Below is a small trained network, with its code and all its weights. Each question gives an input and a class and asks what happens when units are switched off, that is, made to give their printed mean instead of their output.

import numpy as np


def w(rows, s, z=0):
    codes = np.array(rows[::2]) - 128.0
    scale = np.full(codes.shape[1], s)
    scale[-1] = z or s
    return codes * scale


def f(y):
    return np.maximum(y, 0)


def log_softmax(a):
    a = a - a.max(-1, keepdims=True)
    return a - np.log(np.exp(a).sum(-1, keepdims=True))


def net(x, mask):
    res = np.array(x, float).reshape(1, 8) / 4 @ E
    y = f(res @ A[0][:, :-1].T + A[0][:, -1])
    res = res + np.where(mask, y, B[0][:, -1]) @ B[0][:, :-1]
    return log_softmax(res[-1] @ U[:, :-1].T + U[:, -1])


A, B = {}, {}
E = w([
[97,49,199,133,145,86,113],'x0',
[158,81,58,83,178,152,186],'x1',
[155,59,113,117,84,147,196],'x2',
[63,70,136,113,105,26,105],'x3',
[189,109,133,167,59,140,39],'x4',
[117,129,130,172,70,127,175],'x5',
[112,181,140,138,148,109,185],'x6',
[253,106,174,117,204,73,143],'x7',
],0.0081)
A[0] = w([
[41,136,99,60,159,71,95,255],'neuron 1',
[122,141,207,219,105,156,148,53],'neuron 2',
[43,205,22,83,56,169,88,137],'neuron 3',
[137,229,111,155,148,216,109,126],'neuron 4',
[151,189,126,204,211,34,230,193],'neuron 5',
[78,57,184,81,144,57,84,141],'neuron 6',
[125,152,32,154,117,174,182,241],'neuron 7',
[50,104,111,87,124,166,254,183],'neuron 8',
[93,210,160,95,200,188,37,122],'neuron 9',
[111,9,140,107,153,95,91,171],'neuron 10',
[32,126,150,168,62,136,100,155],'neuron 11',
[126,237,99,82,147,187,120,132],'neuron 12',
[35,140,180,203,59,116,149,154],'neuron 13',
[129,194,83,52,164,138,204,117],'neuron 14',
],0.0078,0.0045)
B[0] = w([
[153,24,180,114,192,193,164,252],'neuron 1',
[84,173,168,191,59,181,102,170],'neuron 2',
[62,157,80,58,195,51,46,254],'neuron 3',
[223,161,99,116,135,40,107,224],'neuron 4',
[40,60,208,33,120,132,90,249],'neuron 5',
[161,74,197,93,224,109,160,237],'neuron 6',
[153,40,127,81,165,181,186,241],'neuron 7',
[140,46,86,202,110,120,195,242],'neuron 8',
[254,138,98,174,192,52,152,224],'neuron 9',
[160,111,214,48,174,147,141,235],'neuron 10',
[45,200,204,72,134,143,83,242],'neuron 11',
[165,138,119,94,220,42,115,218],'neuron 12',
[22,196,147,136,58,116,25,242],'neuron 13',
[163,70,170,110,220,147,220,215],'neuron 14',
],0.0077,0.0071)
U = w([
[171,102,131,164,65,122,81,201],'0',
[48,78,102,102,148,184,118,102],'1',
[54,128,188,184,61,173,185,95],'2',
[189,54,160,129,192,154,199,184],'3',
[130,102,1,109,61,178,150,29],'4',
[92,222,156,186,43,162,41,14],'5',
[187,197,85,175,152,64,103,2],'6',
[82,136,175,45,156,82,86,120],'7',
],0.0092,0.0052)

Each question gives the input, the list of numbers given to net, and the class t.
The units are the neurons (one row each of A and B). Each row of codes is followed by its name. A weight is (code - 128) times the scale printed after its matrix; where a second scale follows, it is the last column's (A, B and U).
mask holds one flag per neuron, in row order. A switched-off neuron (its flag False) gives its mean, the last column of its row in B, instead of its output. The means were averaged over made-up inputs and are rounded, as every weight is.
A unit's drop is (log p(t) with every unit on - log p(t) with that unit switched off) / (log p(t) with every unit on - log p(t) with every unit switched off).
The circuit of an input: a set's keep is (log p(t) with only the set's units on - log p(t) with every unit switched off) / (log p(t) with every unit on - log p(t) with every unit switched off). Starting from the 12 units with the biggest drops (on a tie, the unit counted first), units are removed one at a time, each time the one whose removal leaves the highest keep (on an exact tie, the one counted first), for as long as the keep stays at least 0.8.
circuit, biggest first: the units of the circuit, biggest drop first
unit that matters most: the unit with the biggest drop
top k neurons: the k neurons with the biggest drops, biggest first
drop of u: that unit's drop, to one decimal
input [3,6,-4,7,-7,-1,-2,-7], class 3: unit that matters most -> neuron 1
input [-5,-4,-5,6,4,-5,-2,4], class 3: circuit, biggest first -> [neuron 13; neuron 3]
input [-5,-7,6,-7,5,-1,6,2], class 6: circuit, biggest first -> [neuron 4; neuron 1]
input [7,-2,-7,4,8,5,5,-4], class 5: circuit, biggest first -> [neuron 13; neuron 2]
input [6,7,-2,1,2,2,1,-6], class 1: circuit, biggest first -> [neuron 9; neuron 4; neuron 12]
input [4,-8,-5,-8,-7,4,-4,-6], class 5: circuit, biggest first -> [neuron 13; neuron 2]
input [0,-6,-1,3,3,-6,-1,5], class 3: circuit, biggest first -> [neuron 13; neuron 3]
input [-7,-1,-8,5,7,-8,0,0], class 6: circuit, biggest first -> [neuron 9; neuron 5]
input [1,-8,-1,-1,5,-5,-6,4], class 3: top 3 neurons -> [neuron 13; neuron 3; neuron 6]
input [1,3,4,0,2,2,8,-6], class 1: top 2 neurons -> [neuron 3; neuron 7]
input [-7,3,-5,-6,-4,0,6,-8], class 3: top 2 neurons -> [neuron 7; neuron 14]
input [-7,-6,-7,3,7,-2,7,-1], class 6: top 3 neurons -> [neuron 9; neuron 4; neuron 5]
input [7,4,-7,1,1,8,7,1], class 2: top 3 neurons -> [neuron 3; neuron 12; neuron 4]
input [1,-6,1,5,5,7,-3,-7], class 5: circuit, biggest first -> [neuron 13]
input [-4,4,0,-5,6,2,3,-6], class 6: top 3 neurons -> [neuron 4; neuron 5; neuron 3]
input [4,-5,1,-6,0,-8,4,0], class 6: drop of neuron 6 -> 0.1
input [-2,-2,-6,-5,6,-7,-8,8], class 6: drop of neuron 5 -> 0.0
input [-5,2,-8,2,-1,-3,-2,6], class 3: drop of neuron 9 -> 0.2
input [-1,-3,3,-6,5,-1,2,8], class 0: drop of neuron 1 -> 0.2
input [3,4,-3,-3,6,2,6,-6], class 5: top neuron -> [neuron 6]
